Below is a small trained network, with its code and all its weights. Each question gives an input and a class and asks what happens when units are switched off, that is, made to give their printed mean instead of their output.

import numpy as np


def w(rows, s, z=0):
    codes = np.array(rows[::2]) - 128.0
    scale = np.full(codes.shape[1], s)
    scale[-1] = z or s
    return codes * scale


def f(y):
    return y / 2 * (1 + np.tanh(0.7978845608 * (y + 0.044715 * y**3)))


def log_softmax(a):
    a = a - a.max(-1, keepdims=True)
    return a - np.log(np.exp(a).sum(-1, keepdims=True))


def net(x, mask):
    res = np.array(x, float).reshape(1, 8) / 4 @ E
    y = f(res @ A[0][:, :-1].T + A[0][:, -1])
    res = res + np.where(mask, y, B[0][:, -1]) @ B[0][:, :-1]
    return log_softmax(res[-1] @ U[:, :-1].T + U[:, -1])


A, B = {}, {}
E = w([
[151,83,72,244,68],'x0',
[144,222,82,165,161],'x1',
[110,180,60,177,131],'x2',
[117,63,94,144,112],'x3',
[141,193,139,66,2],'x4',
[252,116,226,140,95],'x5',
[158,189,105,139,152],'x6',
[82,216,222,195,122],'x7',
],0.0064)
A[0] = w([
[157,78,115,117,234,113],'n0',
[162,206,119,197,174,141],'n1',
[153,13,102,122,208,203],'n2',
[18,67,45,213,61,125],'n3',
[146,68,255,104,158,252],'n4',
[203,116,163,128,46,168],'n5',
[82,106,61,161,69,171],'n6',
[85,186,78,58,168,145],'n7',
[50,91,65,228,117,153],'n8',
[94,139,38,99,103,191],'n9',
[51,193,183,53,121,212],'n10',
[74,66,91,165,99,140],'n11',
[160,174,211,192,106,193],'n12',
[253,103,160,83,50,127],'n13',
[157,117,219,92,28,190],'n14',
[109,210,174,164,124,190],'n15',
[91,192,64,76,152,148],'n16',
[151,54,92,178,184,203],'n17',
[202,196,168,230,164,126],'n18',
[167,102,168,121,94,134],'n19',
[73,156,44,99,132,182],'n20',
[235,102,133,82,42,151],'n21',
],0.008,0.0041)
B[0] = w([
[119,58,146,151,179,189],'n0',
[164,217,119,239,133,183],'n1',
[142,45,105,105,156,255],'n2',
[113,112,53,165,108,219],'n3',
[159,81,194,83,127,255],'n4',
[158,135,128,87,98,202],'n5',
[97,165,81,153,87,188],'n6',
[75,179,141,117,196,184],'n7',
[112,107,53,190,90,209],'n8',
[52,166,93,120,121,197],'n9',
[75,166,255,54,180,205],'n10',
[97,106,74,131,109,177],'n11',
[190,126,190,138,113,198],'n12',
[167,140,109,52,95,221],'n13',
[142,134,161,45,112,223],'n14',
[138,159,208,202,133,181],'n15',
[44,209,145,131,167,183],'n16',
[148,83,96,152,149,226],'n17',
[200,141,153,200,98,195],'n18',
[142,125,132,102,124,163],'n19',
[72,166,100,129,165,195],'n20',
[184,174,86,23,100,218],'n21',
],0.0072,0.0069)
U = w([
[91,167,92,149,88,49],'0',
[179,170,127,213,129,133],'1',
[111,125,76,129,163,106],'2',
[105,119,189,105,122,254],'3',
[54,184,120,112,204,135],'4',
[71,106,2,167,94,214],'5',
[182,148,88,55,58,48],'6',
[142,27,111,124,199,134],'7',
],0.0088,0.001)

Each question gives the input, the list of numbers given to net, and the class t.
The units are the neurons (one row each of A and B). Each row of codes is followed by its name. A weight is (code - 128) times the scale printed after its matrix; where a second scale follows, it is the last column's (A, B and U).
mask holds one flag per neuron, in row order. A switched-off neuron (its flag False) gives its mean, the last column of its row in B, instead of its output. The means were averaged over made-up inputs and are rounded, as every weight is.
A unit's drop is (log p(t) with every unit on - log p(t) with that unit switched off) / (log p(t) with every unit on - log p(t) with every unit switched off).
The circuit of an input: a set's keep is (log p(t) with only the set's units on - log p(t) with every unit switched off) / (log p(t) with every unit on - log p(t) with every unit switched off). Starting from the 12 units with the biggest drops (on a tie, the unit counted first), units are removed one at a time, each time the one whose removal leaves the highest keep (on an exact tie, the one counted first), for as long as the keep stays at least 0.8.
circuit, biggest first: the units of the circuit, biggest drop first
unit that matters most: the unit with the biggest drop
k most important neurons: the k neurons with the biggest drops, biggest first
drop of u: that unit's drop, to one decimal
input [1,-8,0,5,-5,-4,7,7], class 5: unit that matters most	n8
input [3,-7,5,0,-8,-1,-8,1], class 5: circuit, biggest first	[n8; n3]
input [8,-8,6,3,0,6,-5,-4], class 6: 3 most important neurons	[n21; n13; n5]
input [3,6,6,1,-2,-5,8,6], class 1: 3 most important neurons	[n1; n18; n15]
input [3,7,-1,-4,-4,-7,7,4], class 1: 4 most important neurons	[n1; n18; n15; n8]
input [1,8,-5,-1,4,-4,3,7], class 1: circuit, biggest first	[n1; n15]
input [-3,-4,4,-1,-5,-8,0,-1], class 5: circuit, biggest first	[n8; n3]
input [-3,-7,-8,-4,-3,5,-5,-3], class 6: 3 most important neurons	[n21; n13; n14]
input [1,-2,1,-1,2,-4,5,8], class 1: 2 most important neurons	[n15; n1]
input [-4,8,-5,3,6,-1,7,3], class 4: circuit, biggest first	[n10; n16]
input [-2,-5,1,7,-2,-5,5,6], class 5: 2 most important neurons	[n8; n3]
input [4,0,-2,0,8,-4,-5,-5], class 5: circuit, biggest first	[n3; n4]
input [8,6,-3,6,-1,7,-1,-1], class 6: 2 most important neurons	[n21; n13]
input [-5,-4,7,-6,3,3,3,1], class 3: unit that matters most	n10
input [-7,-1,4,6,5,-2,1,-3], class 4: drop of n8	0.0
input [2,1,-2,-3,3,-2,4,8], class 1: drop of n15	0.1
input [1,4,5,4,6,1,4,-7], class 5: drop of n10	0.3
